Table B holds the same points as the rows below and some others, measured another way and shuffled. Each row below is followed by which row of B it is.
B:
[[ -65   89  287   13   60  -41  206  109  -90   75 -105  139 -213   37
   133   48  126  -50  -10   39  -77  -42   45  -25 -173 -195   18 -284
   319  149 -151   44   38 -254]
 [ -96  163  -17  243   83  121  -81   85 -157   35  138 -112   49  196
  -157  -44   68  -22   46 -142  118   37  -38  -43  255 -314  -45  -42
    39   29  109   93 -226  184]
 [  60  -58  100  117  193   57 -301  -39  -12 -131   27  -63   72 -115
   -99   18 -317  207   79 -163  186 -110   21  230   89   21  135  249
   -35  -33   72  138  -12  134]
 [ -66  -92 -117 -102 -166  -97 -221  -89    2 -130  158 -258   62  -27
  -165   -5  201  132 -155  144 -191  -12  -89  -21   19  258  -18   50
   -55   68   98 -203   12   56]
 [  78  132  227 -100   96 -149   91   44  -67   82  -47   90 -133   32
    28   10  218   63 -177  173 -160  -56  111  -13 -348   18  -11 -311
   313   84  -22   -8   99 -169]
 [  -4 -304 -158  -73 -259   96  -15  -38  120   52 -231  199 -158 -113
   143  -44 -371 -223  204  165   90    2  -74  -61   79   65  187  -74
   -27   14 -211   55  183 -203]
 [-114  -93   50  203  -12  146  148   79  -78  126  -84   99 -157  120
    44  -63 -139 -174  179 -104   67   60  -14 -101  256 -410   64 -182
   123  149  -49  158 -150  -81]
 [   3 -124 -112 -115 -132 -121 -191 -111   11  -70  138 -219   49  -15
  -182  -51  189  137 -198  187 -229    3  -28  -37  -32  259  -15  -22
   -20   81  155 -168   13   57]
 [  46 -254 -128   89  -29   33  -58  -89    8  116    7  -26  -22   72
  -148 -159 -150  -10    9   33  -76   81   52  -88  214 -116   63 -115
    -7  121  190   72 -130   78]
 [ 133  -33  280  125  268  -56  291   37 -100  305 -124  219 -213  157
    -8 -137   -6  -13  -70    9 -154   52  256  -86 -111 -409   37 -478
   391  229  136  224 -132 -136]
 [  62 -218 -197   -6 -166   46   88  -46   32  223 -112  139 -122  100
   -25 -170 -122 -212   33  202  -71  110   35 -207  102 -109   67 -313
    61   88   40   62   -9  -70]
 [-159  188  325  156  142   66   36  151 -137  -88   -6   14 -109   10
    93  130   37   37  105 -196  124  -99  -49  115    7 -257   27    1
   207   83 -159   92  -46 -108]
 [ -98   19  138 -167  -91 -151 -165  -23  -14 -217   92 -194  -20 -132
   -16  124  261  200 -155  122 -183 -118  -87   93 -209  316   -4   66
    81   76  -75 -211  142 -113]
 [ 141   83  263 -114  209 -210 -107  -40  -39  -39   36  -49  -21  -79
   -83   33  157  286 -252  125 -181 -113  142  141 -374  198   20 -102
   233   52  104  -31   98  -51]
 [ -27  -15  -38 -138 -126 -101 -180  -48    6 -110   85 -154   21  -50
   -82   28  171  107 -142  177 -138  -51  -62   12 -123  269    0   -1
    21   21    9 -164   98  -20]
 [  63  -83  303  205  285  117   75   64  -37   91 -203  261 -173  -60
   120   -5 -455    2  219 -201  210  -72  124  153   51 -351  191  -55
   201   86  -82  331  -30 -116]
 [  89  -14   50 -113   72 -218 -211 -112  -39  -67  194 -261   90   -6
  -260  -43  287  314 -325  151 -295  -35   85   39 -188  268  -49  -48
    89   96  278 -149  -20  109]
 [-149  212  297   97   96   59   41  161 -116  -72  -38   57 -133   -4
   133  138   43   -7  101 -123  132 -105  -61   97  -59 -196   32  -34
   206   44 -226   71   24 -149]
 [ -45  -30  132 -105 -109  -66  165   50  -16   77 -127  130 -216   -8
   135   20  120 -101  -37  193 -142  -13    5  -93 -195  -11   33 -299
   247  138 -169  -35  128 -292]
 [-210   -7  -94  205 -189  309   55  158  -47   43 -158  194 -146   59
   185   24 -318 -378  412 -122  363   25 -189  -75  360 -375  114  -26
   -20  -19 -326  172  -13 -108]
 [ -17  -82    7 -166 -150  -83 -116  -37   50  -93  -27  -36  -56 -120
    27   45   50   49  -66  189  -98  -70  -61   23 -154  265   58  -23
    51   31 -102 -118  179 -139]
 [-221  265  308   82   67   56  -55  179 -121 -208   20  -36  -78  -64
   138  217   97   47  106 -160  171 -157 -139  167  -56  -96   20  115
   152    9 -270    8   63 -130]
 [-172   72  -59  -40 -255   37  103   94  -58   38  -27   27 -132  101
    80   25  218 -227   33  158  -46   33 -137 -177   12  -78  -36 -242
   116   68 -192  -91   45 -170]
 [ 240 -316   30   35  203  -31 -234 -161   82   20  -61   39   16 -138
  -134 -118 -454  218    0  -25   25  -54  169  175   30   89  196   91
    -6   41  209  177   11   93]
 [-180  262   72  132  -14   60  -14  135 -164  -37  125 -116  -15  154
   -52   55  275  -43   -2  -62   49   -5 -102  -48   89 -209  -84  -85
   118   40  -51  -23 -117   36]
 [ -30    8  -43 -170 -173  -90 -108  -15   17  -74    8  -58  -39  -55
     5   39  155    6  -95  230 -103  -50  -78  -25 -169  259    9  -80
    55    2  -92 -147  164 -109]
 [-162  105   -6  136  -86  252 -123  149  -28 -110 -123  127  -60  -64
   176  116 -332 -208  351 -131  423  -89 -193   91  193 -147  131  165
   -48 -129 -352  141   95  -62]
 [-169  150  324  129  133   27   13  124 -132 -104   33  -48  -97   -2
    57  125   92   92   56 -178   53 -100  -45  113    3 -201   18   19
   193  114 -110   46  -57  -96]
 [ 118 -176  -90  118  121   91 -361  -98   37  -77   26  -61  124 -105
  -157  -59 -439  149  105 -110  203  -58   22  181  192   62  161  259
  -147  -74  146  147  -29  218]
 [ 241  -26  363  -25  368 -162  -56  -46  -13   41  -78  107  -75 -116
   -43  -14 -144  296 -145   19  -81 -119  250  208 -335   54  117 -103
   274   77  126  153   80  -75]
 [ -54  124   -4  191   58  110    9   86 -134  102   48    2  -20  186
   -88  -64   25  -95   57  -73   97   48   -5  -76  181 -315  -20 -156
    95   42   53  119 -162   93]
 [  -1  -86 -123 -132 -170  -60 -193  -62   46  -83   25  -93   12  -70
   -61   -6   32   34  -72  192  -75  -35  -68   -8  -65  271   42   10
   -30  -10  -15 -120  126  -16]
 [-100   95  -28  217  131   53 -374  -21 -133 -184  317 -391  217   77
  -314   -6   85  257  -48 -232   73  -31  -77  121  297  -52  -41  287
  -123    8  261  -16 -249  362]
 [-122   77  -40  128   34   82 -446  -10  -66 -288  235 -330  196  -57
  -196   82  -52  221   46 -195  182  -95 -156  202  236  108   28  416
  -183  -80   77  -40  -85  275]
 [ 105  -35  119 -130   18  -64  -77  -12   50  -20 -141  136 -102 -147
    91   40 -150   41   -8  153   21 -107   42   99 -258  182  121  -65
   134  -19 -132   31  228 -175]
 [  58   54  114  258  266  102  -53   40 -117   99   31   32    2  122
  -126  -79 -182   53   73 -189  147    6  105   61  168 -348   57  -63
   111   44  150  241 -194  149]
 [ -90  217  183  187  178   60  -77  110 -160  -45   99  -76    7   91
   -72   47   76   79   21 -169  114  -54  -12   90   74 -240  -15    9
   132   28   20   92 -126   85]
 [  44 -283  -85  -43 -111  -41    5 -104   38   96  -37   -7  -90    8
   -76 -123  -52  -13  -53  155 -190   55   40 -106   49   25   60 -177
    53  157  104  -21  -11  -61]
 [ 112 -192   92   70   69   -9  301   -1  -28  340 -182  261 -244  139
    21 -176  -89 -142  -10  108 -164   98  190 -179  -16 -348   62 -497
   299  223   90  183  -86 -174]
 [  -2  221  363    2  202 -197  209   81 -177  118   79  -34 -138  162
   -61    1  485  144 -288   79 -317  -13  154  -63 -307 -182 -117 -414
   432  225  121  -33  -93 -132]
 [ -14  251  343  172  308   23  -25  126 -152  -19   18   31  -47   39
    -4   75    0  128   22 -185  132 -107   69  155  -78 -251   21  -35
   238   29  -20  163  -65    5]
 [   6 -288   -9 -115 -143  -75  -24  -95   68   -3  -62  -16 -110  -92
    -3  -40  -49   29  -49  162 -191   -3   -3  -38  -38  153   91  -99
    56  142    3  -74   86 -154]
 [ -49  181  167 -143  -40 -143   -2   60  -70  -55   35  -50  -80   -3
    20   86  351   69 -183  187 -162  -76  -26   -3 -308  147  -43 -177
   225   53  -98 -141  129 -159]
 [-197  406  315  123  143   47  -90  200 -178 -183   99  -97  -16   21
    50  195  208   88   38 -178  180 -146 -112  159  -73 -140  -36   88
   179  -21 -187   12  -10  -31]
 [ 188 -298   59  -85   83 -138  -93 -154   66   53  -47   11  -57 -102
  -111 -112 -151  188 -139  136 -208  -21  157   58 -126  160  115 -101
    98  135  190   32   48  -39]
 [ -54  -92   57  157   78  131 -213    6  -17 -120  -11  -37   12  -91
   -20   29 -328   73  184 -189  221  -79  -57  163  210  -77  141  231
   -61   -5  -35  132  -29   69]
 [-123  185  192 -137  -35 -195  -99   31  -94 -182  174 -246   -6  -19
   -70  123  500  220 -258  124 -254  -92  -61   40 -264  220  -96  -46
   177  102   -9 -244   58  -79]
 [-224  418  292  159  191  -56 -154  133 -255 -217  333 -371  105  123
  -184  142  521  278 -170 -209  -51  -91  -92  117    2 -131 -165   97
   156   77  103 -107 -206  160]
 [  43   47  -26  223  151  211 -235   48  -38  -22  -45   76   51  -13
   -38  -19 -443  -27  246 -195  398  -58  -19  150  236 -190  142  174
   -65 -131  -32  259  -42  169]
 [  80  -83  -29  -85  -15  -30 -243  -66   56  -84  -30  -13   24 -133
   -37    8 -180   95  -10  107   48  -80   -8  112  -98  246  117   89
   -19  -61  -16    6  150    4]
 [-182  155  -26  135  -86   68   30   98 -147   27  128 -119  -21  201
   -86  -14  273  -98   -3  -24  -22   57 -100 -142  177 -246  -89 -160
    89   89   14  -33 -166   49]
 [  45    4  327  -64  247 -231 -233  -83  -56 -205  179 -270   52 -132
  -178   73  206  479 -284  -31 -248 -142   98  234 -248  247    4  119
   148  141  211 -102   -3   41]
 [-118  227  256  117  111  102  -39  162  -98  -99  -59   83  -90  -45
   139  147  -98  -15  162 -150  253 -133  -75  148  -33 -164   76   59
   143  -30 -251  117   66 -108]
 [ -54  -95 -118   -3 -159   15  -29  -15  -14   42   14  -38  -49   59
   -55  -57   51  -80   -6  111  -72   51  -53 -109  101  -20   14 -131
    26   80   15  -45  -22  -23]
 [  29 -245 -170    1 -139   -6  -12  -83   20  124   -2  -30  -53   77
  -116 -152  -21  -63  -39  148 -154   91   17 -152  131  -30   35 -200
    18  130  138  -18  -69    6]
 [ 253 -199  240  -97  209 -122  -50  -86   77   50 -191  204 -125 -188
    51  -28 -325  168  -46  103  -45 -110  207  171 -303  141  193  -98
   194   51   21  153  188 -165]
 [ 136 -154  -61  -29   -6   45 -138  -49   78   42 -146  156  -45 -108
    26  -54 -366  -37   98  104  133  -47   40   59  -27   91  169  -15
     7  -60  -54  124  143  -41]
 [ -70 -110 -264    3 -231   52 -153  -50   -1   -1   76 -120   38   67
  -125  -74   29  -91    7  126  -28   65 -115 -118  200   57    9  -35
   -99   17   53  -79  -32   85]
 [-192  244  219  154   67  102    4  175 -145  -87   23   -9  -76   48
    72  123   74  -30  116 -164  169  -81 -100   69   55 -248    7    3
   154   30 -181   61  -40  -63]
 [ -22  111  274 -122   94 -163 -200    2  -33 -226   79 -143   -4 -168
   -15  150  164  294 -154   43  -89 -171  -18  211 -296  284   22  117
   138   31  -56 -120  152  -89]
 [-190 -297 -389  176 -383  430 -151   49  105  -32 -223  185  -79  -73
   186  -16 -704 -452  589  -98  509   31 -294  -47  587 -182  240  226
  -299 -115 -374  176   64  -40]
 [  66 -127  114  -14   60   33 -100  -14   54  -29 -155  143  -97 -156
    94   27 -332   27  113   12  121  -99   27  135  -72   60  175   39
    68   -2 -123  121  148 -125]
 [ -90  199    0  241  107  107  -82   86 -173   33  159 -122   58  206
  -177  -43  111   -2   28 -154  110   32  -28  -37  236 -319  -58  -48
    51   27  127   87 -238  202]
 [  42 -129 -148  -27  -45  -33 -353 -123   31 -126  126 -207  129  -74
  -201  -36  -81  185  -68   51  -17  -34  -41   86   89  244   65  184
  -135  -24  160  -62    7  175]
 [-104  -23 -226  232 -104  208  -75   41  -82   86   59  -43   23  185
  -116 -107 -123 -190  175  -90  178   97 -101 -126  420 -309   17  -40
   -82   14   54  109 -194  169]
 [  84 -245 -239  -48 -125  -22 -213 -137   62   24   43  -97   52   -7
  -178 -125 -113   35  -56  158  -91   43    3  -47  106  168   70  -17
   -99   27  170  -39   -2  107]
 [ -28   76  134  151  143   19   16   50 -122   66   60  -34  -43  123
   -95  -37   68   46  -24  -86  -16    7   54   -9   71 -255   -9 -137
   160  105  104   96 -150   48]
 [-120   10  -47  216   31  149 -214   34  -91  -89  128 -160   82   58
  -137  -10 -110   36  123 -195  172   -7  -92   53  334 -175   35  167
   -82   15   68   72 -171  190]
 [-121  207  192 -178  -47 -168 -253   28  -45 -305  150 -244   36 -154
   -17  203  343  262 -188  103 -104 -177 -129  166 -297  394  -35  155
    81   -8 -124 -242  186  -76]
 [  11 -267 -150   37 -181   86  199  -13   25  265 -176  211 -197  114
    43 -166 -171 -288  110  158  -57  128   25 -238  158 -230   87 -369
   103  143  -29  103  -26 -151]
 [ -18  169  315   92  195  -69  237  114 -165  162  -12   86 -172  160
     1  -14  259    9 -116    4 -144    2  128  -70 -157 -327  -49 -393
   384  187   34   87 -106 -140]
 [ -44   70  -72  229   86   91 -117   21 -131   57  167 -155   91  198
  -232 -101   48   25    1 -118   52   63    1  -53  284 -273  -33  -43
     6   52  224   88 -259  246]]
Rows of B count from 0, top down.

[  54  132  -49   30 -120 -196  -28  -10  255  133  208  -36 -184 -199
 -127  172   61   16  -19 -205  121  170 -144 -280 -104 -101   36  207] -> 61
[-129  -13  195  -45   19  -54  -47  129  -14    8   -4  115 -173  -71
  -69   17   28  -47 -132   24 -176   37   -4  -48   63  -11  153   53] -> 44
[  27   14  -69  191 -167    7   60  157 -356  110  384  -50 -116  -81
 -152  -19  117 -105    6   52   82  260  -86 -139  115  -96 -224   36] -> 2
[ -14  -63 -108  -15  120   81  146 -248 -225  140  -55  -87   67   50
   59 -147 -120   67   91  153  -74   51  -35   -2  175  -10 -156 -319] -> 30
[ -72  -19  -67   -3   99   47   44 -178 -213  131  -52  -66   47   11
   13 -113 -110   50  104  114  -95  127   45   39   89  -22 -150 -298] -> 66
[ 292 -191 -107   85 -127  205  206  389 -718  -80  228 -255  350  118
  154   90  -93 -104 -272  327  -73  143 -229 -275  256 -162 -337 -176] -> 50
[-117  -83 -116   30  123   76  195 -262 -295  223   85  -41  -78    0
  -33 -259  -20   46  193  148  -36  100  -26   55  234   14 -189 -296] -> 67
[  12  157 -167  140  -75  -58  -96 -198 -107  151  110  -90    3  -61
 -103    1  -66   23  173  -30   87  283   84  -23  -68  -81 -247 -177] -> 40
[ 231 -237 -157   63  -45  222  373  186 -647   22  255 -213  201  114
  151  -66  -30  -59 -164  326  -23   44 -311 -252  388  -99 -293 -182] -> 64
[  95  -23  -16 -114   62  -25   40  -66   50    4 -153  -87  122    4
  124  109 -160   77 -133   44 -111  -18 -115 -183   42  -49   56 -117] -> 38
[-185 -197  150 -153  187    6  171  101 -141  119   17   24 -118  -80
   -6 -107   20    5  -72  115 -232   28 -107  -58  163  -19   90  -92] -> 65
[   8   28   47   -1    0   14 -178  120 -253  -45 -139  -89  225   28
   36  124 -196  -25 -103  122 -191  204  128   -7  -81 -103 -133 -247] -> 39
[ -37   54 -125   92  -26  -46   97 -207  -35  213  206  -19 -190  -96
 -119  -93   60   26  146  -43   95  145  -79  -87  103  -24 -109  -37] -> 45
[-124  105  164   37  -53 -106 -222  151  -35    2   15   80 -104 -100
 -133  100   -4  -73  -66  -28 -137  196  135   -4 -104  -65   40   22] -> 13
[-209  -79 -114  -48  266   90  152 -460 -213  248 -146  -35   -9   34
   18 -331 -137  124  281  169 -129   64   88  179  193   48 -167 -493] -> 1
[ 244  225 -207  164 -231  -81   88 -339  226   89  182   24 -228  -10
  -48   30   63   35   -3 -124  277  -66 -231 -278  180   16   35  210] -> 26
[   8   59  182  -27  -68  -63  -65   67  131  -67  -68  149 -170  -10
  -16   86   16  -48 -228   -7 -122 -103  -69 -128  108   19  255  168] -> 25
[   3  111  126  -17  -64 -105 -170   61  108  -46  -88   59  -47  -47
  -30  157  -59  -28 -150  -45 -107   64   31 -106  -64  -41  128   59] -> 42
[-291   67  174   64   31  -60 -214   69 -187   93   26  120 -169  -97
 -199  -76   19  -77   90   28 -181  263  256  172  -66  -25  -44 -131] -> 51
[ -13  -50  175  -68   30   41   67    4  -31  -64 -134  150 -117   75
   69  -40  -16  -26 -221  133 -196 -184  -95  -65  266   64  231   25] -> 37
[ 148  257 -185  164 -204 -123  -77 -264  169   99  140  -23 -122  -64
  -99   87   -2   27   68 -149  217  127  -54 -176  -18  -44  -78   82] -> 52
[  36  233  136   97 -222 -164 -206   47  251  -49   71  176 -283  -82
 -145  166   86  -78 -164 -152   30   22  -16 -153  -18   -7  228  315] -> 55
[ 436  -61  -40   55 -262   58  111  459 -310 -196  210 -191  248   65
  160  324  -49 -110 -465  142    2   21 -360 -485  167 -165  -73  168] -> 22
[-320   47  116  -37  139  -95   -4 -284  157  210  -36  189 -381 -117
 -171 -210   68   44  173  -55 -100   32   89  121   88   76  151  -54] -> 23
[  43   79   44   16  -98 -101   29  -17  180   43  109   81 -234  -84
  -68   68   78  -19 -116  -88   32  -22 -164 -223  103   -8  168  219] -> 56
[-117  200 -138   38   57 -121  -98 -493  210  221  -94    4 -124  -77
 -106  -81 -100  118  267 -119   58  143  130   61  -81    9  -67 -197] -> 27
[ 118   13 -160   -8   25   29  151 -280  -28   97  -34  -90   45   39
   94  -40 -115   88   16   66   29  -25 -147 -149  163   -9  -73 -155] -> 6
[ 124  279 -148  186 -208 -106 -130 -269  138   63   98   26 -132  -24
 -106   70  -13    1   62 -119  183  106    6 -112   -7  -20  -65   69] -> 21
[-267  -84  -51   48  130   22  143 -155 -319  291  200   -7 -193 -100
 -163 -286   68    5  264   90  -50  244   53  113  141  -19 -207 -256] -> 33
